Each row has a hidden value; after the row comes its grade, the name of the range that the value falls in. Each part has its own.
(in the rows, 128 means zero)
[125 167 126 149 126 114 127 152 122 171 117 105 151 119 140 131 139 129
 186 127  97 146 155 135 129 174 106  41 141 138  52 125 133 153 181  88
 188 151 116 141 100 188 125 144 135 139 135 123 118  98 110] | E
[143 198 145 122 118 113 145 141  80 213 104  73 138 127 202 116  97 105
 197 141  87 140 157 176 130 158 103   1 139 177  12 151 135 134 192  57
 203 142  98 158  81 208 144 144 175 178 117 104 122  96 111] | E
[129 188 114 136 116 111 148 154  96 190 103  91 141 125 158 116 147 123
 210 136 106 143 158 130 123 188  99  27 151 154  16 123 138 134 190  65
 184 148 103 152  84 211 128 135 159 164 127 111 129  89 106] | E
[ 96  99 141 179  90 143  95 138 180  67 154 165 160 105  89 123 110 175
 100  99 110 164 179  78 116 177 171 211 158  87 147 101 177 127 138 170
 144 143 158 101 194 115 118 105  78  90  96 157 157 108 125] | Q
[ 94 130 148 181  86 134 105 138 156 106 139 138 153 104 120 130 124 166
 123 102 107 165 171 107 114 244 150 128 159 106 108 113 168 118 146 149
 180 139 148 134 177 130 124 111  97 111 100 150 164 107 122] | Q
[119 126 145 165  99 131 107 140 145 126 140 137 148 112 138 126 112 149
 130 111 100 165 173 105 126 178 144 113 151 119 116 119 159 140 156 121
 155 142 143 119 158 160 124 128 107 120 107 139 144 113 116] | X
[105  87 165 169  83 153  78 120 179  73 169 169 138 102 126 115  89 172
  71  91 118 170 183 108 122 167 179 185 152 100 178 134 180 124 118 165
 155 133 182  97 208 105 127 103  89  90  78 160 159 133 136] | Q
[100 117 142 184  76 139 112 135 152 100 147 151 139 111 117 115  99 184
 119  98 116 174 180  90 112 202 166 142 169 113 131 104 172 100 153 147
 169 138 149 106 190 106 121 102  99 111  92 146 164 100 118] | Q
[119 147 144 165 107 124 119 144 139 142 126 123 151 106 142 131 128 142
 159 115 104 162 175 132 126 174 131  83 150 124  74 128 150 147 167 112
 184 143 137 131 145 179 127 136 118 123 114 135 136 109 120] | X
[125 128 137 157 112 125 115 147 135 126 143 137 137 117 143 115 107 150
 154 126 108 158 170 122 127 173 137 102 150 134  91 123 154 139 157  93
 174 143 132 120 125 182 122 129 129 131 109 133 141  95 111] | X
[113 134 139 166 110 131 111 137 147 112 148 142 139 116 139 119 103 155
 132 114 112 162 178 111 123 177 158 129 159 124 110 118 167 127 156 116
 170 143 142 113 164 158 120 120 104 119 109 146 153  98 113] | X
[109 125 136 171  97 137 116 140 141 118 147 145 138 118 133 113  98 173
 142 114 114 156 185 101 117 179 152 118 162 130  84 112 156 112 164 115
 165 139 141 118 150 148 119 114 113 129 116 141 149  90 110] | Q
[100 109 146 176  81 137 104 130 166  85 121 165 150 105 106 129 108 182
 111  99 111 162 167  94 119 172 165 157 160 106 101 111 164 125 146 170
 169 141 156 105 189 133 121 112  89 100 100 151 155 117 124] | Q
[ 98  93 149 180  86 149  92 126 177  64 159 210 140 107 110 117  99 174
  81  96 117 161 179  91 117 176 180 191 154  98 165 111 184 119 124 165
 147 137 170  97 195 114 122  98  88  95  88 157 161 109 128] | Q
[119 131 157 161  95 133 110 132 142 147 141 127 144 111 165 118 108 152
 147 109 114 158 169 138 123 163 144  87 154 126 115 132 165 120 165 143
 186 137 140 113 156 156 132 122 131 132  94 131 148 111 115] | X
[102 122 150 175  83 139 111 136 147 106 147 143 140 112 150 112  96 163
 132 107 117 172 173 115 118 182 159 139 162 121 101 118 173 107 155 124
 174 136 148 117 181 123 126 109 124 125  91 140 161 100 117] | Q
[142 167 130 142 133 110 140 152 110 176 115  98 143 121 161 128 137 118
 184 131  99 144 153 146 131 190 107  36 139 149  45 137 136 162 184  75
 179 143 110 149  89 212 130 145 138 153 133 118 118  94 112] | E
[130 175 144 134  98 125 131 140 109 178 125 103 137 116 185 112 114 143
 186 124 112 154 170 159 123 167 122  20 150 150  46 142 151 122 174  73
 201 142 115 143 112 194 137 129 153 152 107 109 141  95 113] | E
[112 130 148 167  98 129 107 137 137 125 137 126 151 108 140 129 128 147
 138 111 103 153 177 119 124 169 138 112 157 118 100 123 159 137 160 132
 175 148 142 125 147 160 127 132 110 119 107 140 142 106 119] | X
[138 178 115 134 127 106 142 158  90 187 114  97 129 134 165 107 112 127
 213 142 111 140 152 130 127 190 104  40 150 176  18 128 126 138 192  48
 172 149 100 152  89 213 125 138 167 170 135 106 116  75  99] | E
[110 147 148 165 106 124 113 138 144 124 129 126 150 109 130 130 130 145
 147 108 101 155 168 123 119 185 140  95 154 120  79 118 155 130 171 130
 215 144 137 129 137 154 128 128 115 123 112 137 148 102 117] | X
[100  97 145 176  76 142 101 130 163  80 160 159 136 117 120 107  95 181
 106 100 121 194 190  87 115 185 171 175 160 112 128 112 174 110 137 138
 157 136 153  98 221 123 121  98  98 110  86 148 161  99 120] | Q
[135 148 140 151 102 127 124 139 113 170 140 118 124 122 177 106  98 140
 178 130 111 161 169 134 127 168 134  64 149 158  56 139 156 126 178  71
 182 137 131 136 113 185 130 121 151 156 104 121 136  94 109] | E
[117 113 143 165 119 135 106 144 148 102 156 140 146 114 125 125 115 156
 136 115 105 155 173 106 126 188 144 128 148 115 121 113 158 149 169 120
 162 147 150 114 156 160 118 128 102 116 114 145 150 102 117] | X
[133 171 138 147 117 118 133 147 112 183 114  99 147 114 163 128 136 128
 189 122 102 145 156 144 128 149 108  38 145 142  45 134 140 145 185  90
 193 145 113 148 103 203 134 142 142 144 126 118 128  96 115] | E

New part:
[113  75 126  92 145 140  79 255 117  56 116 175 117 123 146 139 132 122
 129 120 197 132 123] | <76>
[131 116 147 171 122 147 202 207 120 107 138 134 102  99 122 126 142 145
 148 144  97 112 116] | <67>
[120 112 130 138 122 164 111 132 112  82 127 112  92 127 139 162 137 130
 117 177 109 106 119] | <67>
[123 123 125 117 107 109 137  31 134 141 134 125 150 128 145 138 122 130
 114 162  99 111 138] | <67>
[136 103 111 138 148 130 119 211 130 130 133 153 127 142 132  91 109 123
 136  96 156 146 129] | <76>
[120  91 123 151 129 154  98 165 117  93 124 126  95 138 144 144 137 122
 127 150 152 116 128] | <67>
[141  96 115 142 139 120 144 159 130 138 138 169 139 127 140  63 108 139
 142  87 124 137 126] | <76>
[120 115 121 101 112 112  99  42 130 109 133 137 167 129 163 150 110 123
 101 167 115 112 133] | <68>
[119  83 124  88 143 139  19 161 132  83 116 161 125 141 152 162 122 100
 106 142 186 129 133] | <76>
[122 117 137 155 106 118 147  95 124 129 137 122 138 122 141 123 133 144
 131 142 102 105 127] | <67>
[127 138 121 103 143 153  64 184 124 116 123 139 108 142 113 143 131  96
 116  88 157 146 121] | <68>
[126  97 116 154 128 119  94 126 128 134 129 145 147 151 145 111 110 115
 124 123 162 124 139] | <76>
[135 120 136 176 121 150 158 154 117 135 136 120  94 121 127 108 138 152
 153 107  86 112 119] | <67>
[123 121 116 114 135  98   1 109 136 137 121 123 168 158 129 136 123 117
 116  92 180 141 138] | <76>
[121 103 125 130 118 138 186  94 113  96 131 130 132 116 185 131 115 122
 113 239 109  99 133] | <67>
[124 152 136 135 122 126  65 165 127 140 123 116 127 145 115 152 147 143
 129  68 134 127 125] | <67>
[120 118 122  94 145 156  31 175 128 104 114 140 102 144 131 151 127  78
 106 127 174 138 130] | <68>
[124 108  97  78 134 135 142  39 123 121 127 154 127 136 163 103 104  75
  99 190 127 133 137] | <76>
[132  89 130 149 123 119 185 131 124 115 140 156 143 112 144  94 115 145
 132 144 116  95 126] | <68>
[129 107 140 172 106  89 128  88 131 146 136 122 162 135 135 128 133 177
 141  94 104 100 131] | <67>
[120 111 119  60 131 147  58 100 124  87 123 147 115 124 163 156 122 111
  89 164 117 117 117] | <68>
[119 122 113 117 116 101  50   1 142 144 127 120 168 163 144 140 115 109
 100 131 153 124 144] | <68>
[123 100 126  61 141 143  92 235 128  57 129 187 150 115 150 152 121 127
 100  98 157 136 113] | <76>
[118 123 123  95 134 117  16 139 135 118 117 136 149 149 130 164 135 112
 107  93 182 141 133] | <68>
[121 121 123 120 130 170  93 212 112  81 128 136  98 128 136 143 138 105
 118 119 128 124 112] | <67>
[125 140 146 150  96 113 193  91 124 118 144 108 156 105 136 131 135 173
 123 136  64  96 119] | <67>
[130 126 137 139 126 148 212 182 122 116 136 144 111 101 128 107 124 131
 138 151 109 124 121] | <68>
[128 117 127 111 117 148 150 131 119  91 142 152 132 103 149 132 123 150
 111 125  79 112 111] | <68>
[131 136 153 160 104 142 210 131 110 117 140 120 100 102 131 140 141 146
 130 172  60  91 113] | <67>
[130 121 138 119 113  95  69  68 138 138 134 130 163 136 137 152 137 169
 116  72 115 109 124] | <67>
[123  96 132 135 119 130 191 110 119  95 137 141 138 109 151 124 116 128
 121 212 115 109 130] | <68>
[132 107 124 133 130  78  82  90 144 167 132 149 180 149 131  96 116 138
 134  62 158 135 134] | <76>
[117 114 116  88 142 166  80 169 118  87 116 146  96 129 146 133 126  98
 116 143 151 133 121] | <76>
[121 126 116 116 126 139  67 107 123 128 122 122 113 148 136 149 129  96
 113 129 154 130 133] | <68>
[126  96 105  93 131 119  88  66 129 118 131 162 144 144 164 119 100  89
 106 185 150 129 142] | <76>
[122 112 118 142 133 151 170 182 120 115 125 132 109 132 128 113 116 100
 134 187 144 132 134] | <68>
[113 110 119 109 142 165  98 195 110  99 115 137  81 138 138 132 131  99
 126 165 160 128 126] | <68>
[121 100 108 146 140 140 150 137 122 118 124 146 115 136 141 102 111  81
 132 206 168 140 143] | <76>
[126 111 129 128 113 129 186  93 121 113 139 133 132 109 145 114 129 119
 117 186  92  94 124] | <67>
[117 152 120  77 125 132   1  72 135 131 117 112 130 152 118 163 136  88
  94 102 149 139 129] | <68>
[128  81 111 126 139 121 110 142 128 111 132 163 149 139 155  98 106 120
 130 136 158 129 138] | <76>
[123 120 116  83 140 160  71 155 127 103 121 148  99 136 142 139 127  85
 110 128 150 140 125] | <76>
[124 109 135 126 111 157 129 155 116  76 136 133 110 110 151 158 137 146
 116 152 100 104 112] | <67>
[124 118 121  99 125 157 107 188 117  68 133 152 115 112 150 144 128 136
 121 123 106 124 111] | <68>
[131 103 136 129 115  73 113  62 143 148 138 150 191 136 150 122 116 171
 124  85 119 108 133] | <68>
[116 132 124 126 114 164  80 126 114 107 124 107  98 134 135 164 143 130
 109 134 105 110 118] | <67>
[132  97 139 212 121 116 175 176 120 127 137 120 130 128 125 101 138 177
 162 110 132 108 127] | <67>
[115 160 124  67 127 144  21  92 133 125 114 112 123 144 122 172 139  89
  98 109 139 137 126] | <67>
[117 128 129 110 132 127   4 175 134 104 117 119 145 149 125 175 139 116
 113  83 183 137 128] | <67>
[132 128 138 131 124 104  77 123 137 147 127 130 150 140 123 139 141 155
 138  45 139 122 126] | <67>
[123 107 104  88 145 132  47  63 135 157 116 151 128 165 141 110 102  46
  97 163 186 142 149] | <76>
[120 126 117 124 128 173  71 149 113 105 125 118  80 134 138 143 136 103
 118 149 106 122 120] | <67>
[129 117 115 111 117  92  89  28 143 164 129 131 169 153 153 125 110 131
 118 114 125 126 144] | <76>
[111  80 129 158 115 102  66 104 130 105 122 132 158 149 151 151 127 127
 124 151 179 102 145] | <67>
[129 103 140 194 114  94 107 121 129 156 133 117 143 138 130 119 141 178
 152  73 117 103 132] | <67>
[123 109 110 130 129 150 120 136 119 113 130 137 115 136 145 112 114 108
 119 158 130 126 131] | <76>
[143 103 120 153 131 118 236  92 126 137 144 146 126 105 146  73 112 146
 149 160  86 123 128] | <76>
[127  99 122 131 107  97  66   1 148 132 138 124 184 146 151 145 117 145
 104  90 120 111 140] | <67>

Next part:
[145  76 158 124 147 119 136  64  65 127 119 124 133   1 129 175 123  95
 112 176] | A
[121 130 137 128 129 133 125  80 118 117 138 108 127  33 121 160 133 104
 117 175] | S
[ 93 202 110 124 129 102 135  12 167 116 169 102 128  96 125  93 140 161
 128  98] | S
[190  72 145 127 132 133 122 115 100 125 118 111 135  29 122 159 121  92
 124 226] | M
[ 76  94 130 131 127 185 119 240 110 142 130 144 128 129 129 129 136 111
 111 128] | M
[104  92 134 131 134 154 121 165 109 143 142 134 131  89 128 126 134 106
 115 170] | S
[189  70 145 115 140 165 107 116 110 147 114  97 127  24 126 131 112  89
  98 199] | S
[182 120 136 128 143  83 134   1 122 135 131 103 132  86 127 133 121 143
 120 160] | A
[112 116 132 127 132 152 121 191 106 134 109 143 121 141 131 137 125 105
 120 117] | A
[116  75 143 135 116 161 119 223 106 125 138 134 133  90 125 162 136  92
 135 189] | S
[ 83 116 137 130 128 147 121 107 101 125 151 115 126  56 124 155 139 107
 114 150] | S
[108  96 135 127 137 151 117 137  95 141 129 131 124  91 129 134 129 105
 113 148] | S
[146  94 140 121 139 144 112  90  89 136 113 118 118  61 127 149 119  97
 111 156] | A
[135 116 128 124 140 131 122  98 106 147 120 123 123 139 131 103 122 143
 106  75] | S
[131 149 127 123 133 118 126   3 102 109 153  74 130   1 117 142 135 124
 116 195] | M
[150 131 129 116 138 140 118  47 110 134 117 100 122  69 127 124 118 127
 107 136] | A
[156 128 133 119 140 131 123  61 120 135 116 107 123  82 128 125 118 124
 107 141] | A
[178  58 147 128 133 145 119 127  88 132 129 107 138   7 121 158 125  91
 111 226] | S
[186 126 129 127 128 115 123  39 142 129 135  92 131  83 122 130 123 131
 121 182] | S
[108  72 141 129 120 183 112 222  96 130 135 130 129  80 125 157 135  90
 126 194] | S
[152 133 122 117 142 128 124  42  91 137 103 111 120 117 130 116 116 151
 108 102] | A
[119  79 148 134 119 157 125 220 108 124 141 126 137  70 125 166 136  84
 129 199] | S
[128 120 134 124 136 140 121  91 119 132 139 113 125  56 125 134 128 108
 110 160] | S
[161 142 119 115 141 122 118  57 124 138 113 108 120 110 129  96 115 142
 110  86] | A
[139 142 127 130 128 121 130  54 140 122 146 105 132  75 122 134 133 132
 119 169] | S
[173  71 153 125 138 131 126 102  80 122 120 114 132   2 124 172 123  87
 119 212] | A
[ 89  97 129 133 124 165 119 212 120 131 143 144 127 118 127 137 138  99
 131 172] | S
[110 112 129 130 130 144 121 167 115 133 125 142 123 129 129 137 129 108
 130 152] | A
[ 71 148 125 123 132 142 121  50 104 120 150 109 121  49 124 142 138 121
 121 143] | M
[188  78 137 124 135 139 117 113 126 148 132 104 136  66 126 114 119 114
 109 195] | S
[140  40 150 127 133 172 110 250  90 144 106 156 124  99 132 163 119  66
 126 194] | S
[114 151 118 118 138 132 124  64 106 136 117 116 119 138 131 104 123 153
 112  72] | A
[ 92 148 125 129 133 133 124 127 115 132 127 131 118 145 129 122 132 128
 115  75] | A
[149  93 132 126 132 150 114 150 113 138 120 124 125 103 127 131 123 105
 120 174] | M
[130 157 114 127 128 128 121 117 153 139 120 131 119 208 131  99 122 152
 122  82] | A
[ 98  94 133 139 124 158 123 250 121 141 127 163 129 176 131 128 134 112
 122 105] | M
[148  71 143 140 119 147 116 249 127 130 131 152 129 136 126 154 131  82
 141 187] | S
[166 101 131 122 137 147 113 139 104 145  99 121 119 137 130 121 114 121
 109 115] | A
[136 104 131 125 134 151 122 141 125 140 134 118 132  76 127 123 127 108
 111 189] | S
[ 33 175 117 119 132 155 123 129 119 124 138 124 118 112 129 114 137 134
 113  53] | M
[142 144 127 128 134 112 139  47 139 127 132 120 132 105 127 128 128 142
 125 162] | A
[154 125 118 126 133 134 125 132 129 147 105 137 124 202 132 103 118 153
 120  97] | A
[184 162 123 128 132  76 131   4 148 127 132  96 128 126 125 106 121 155
 125 107] | A
[ 68 166 117 131 129 136 128 148 134 131 132 141 120 175 130 115 136 138
 116  56] | M
[121 119 134 130 122 132 125 130 116 113 117 138 121 116 126 177 128 105
 146 178] | M
[150 137 131 122 134 123 128  33 128 123 123 108 125  69 125 149 124 123
 118 174] | A
[ 54 155 135 122 126 151 133  90  90 106 156  90 127  15 122 165 146 109
 117 170] | S
[184 126 134 113 146 100 118  16 105 139 120  86 126  48 129 101 111 130
 106  99] | A
[161 125 122 126 137 125 127  99 119 143 108 131 125 172 131 107 118 150
 117 103] | A
[157 112 140 122 134 134 120  46 101 125 135  90 128   7 121 152 126 108
 105 186] | S
[166 135 124 126 133 120 130  71 148 134 127 111 131 119 127 117 123 138
 120 164] | M
[ 94 134 129 123 136 141 119  81 103 127 131 120 117  79 126 141 131 113
 117 142] | A
[ 86 100 131 132 130 157 125 208 112 138 130 154 128 137 131 135 134 108
 127 145] | S
[111  68 143 143 121 155 115 255 122 139 152 157 130 137 127 137 139  86
 129 149] | M
[138 116 125 125 132 148 119 167 122 146  99 135 121 184 133 117 118 130
 116 104] | A
[157 127 121 126 129 136 117 144 127 135 111 123 120 164 127 113 121 132
 121 119] | A
[113  69 140 125 131 189 115 255  97 147  96 155 125 134 133 141 120  95
 107 126] | S
[106 129 133 125 136 139 124 156 105 132 103 142 116 141 132 140 122 111
 120  90] | A
[141  82 141 124 138 151 123 118 105 138 127 119 132  42 127 142 125  99
 108 197] | S
[177  39 154 146 120 151 122 244 102 139 103 162 129 164 127 189 125  82
 134 216] | M
[150 124 136 128 131 122 125  46 114 117 144  94 130  23 119 151 131 112
 114 183] | S
[157 109 139 118 137 133 119  36 108 131 139  87 129   8 124 136 123 119
 105 164] | S
[123 110 124 131 125 155 122 224 139 146 103 155 125 218 133 118 122 127
 124 111] | M
[181  73 146 135 124 136 123 199 129 126 119 140 134  96 124 163 123  80
 135 216] | S
[220  84 135 126 127 124 123 101 134 131 111 113 135  96 125 142 114 114
 137 228] | M
[164  56 154 137 123 145 122 211 109 128 130 131 137  65 123 166 129  75
 128 209] | S
[100  80 140 124 134 183 111 214  85 145 116 132 123  85 130 137 126  94
 100 132] | S
[ 92  81 138 124 130 182 122 232 100 133 111 159 124 110 132 161 128  87
 131 190] | A
[170 126 120 125 130 141 123 155 144 143 117 115 131 155 127  94 120 137
 113 134] | S
[ 76  99 131 128 125 177 121 228 116 130 129 154 126 120 130 145 134  96
 131 172] | S
[138 145 123 127 141  98 137  57 108 132 109 142 122 176 133 120 122 156
 128  76] | M
[113  91 135 132 126 152 122 217 117 130 123 156 126 138 130 151 130  94
 141 181] | M
[195 111 137 121 133 124 122  40 129 128 116  93 126  58 124 148 115 115
 118 198] | A
[126 120 143 127 129 128 129 103 109 112 132 114 128  44 123 170 131  94
 128 181] | A
[100 155 117 113 134 147 117  99 122 137 119 114 117 130 132 100 121 145
 114  67] | A
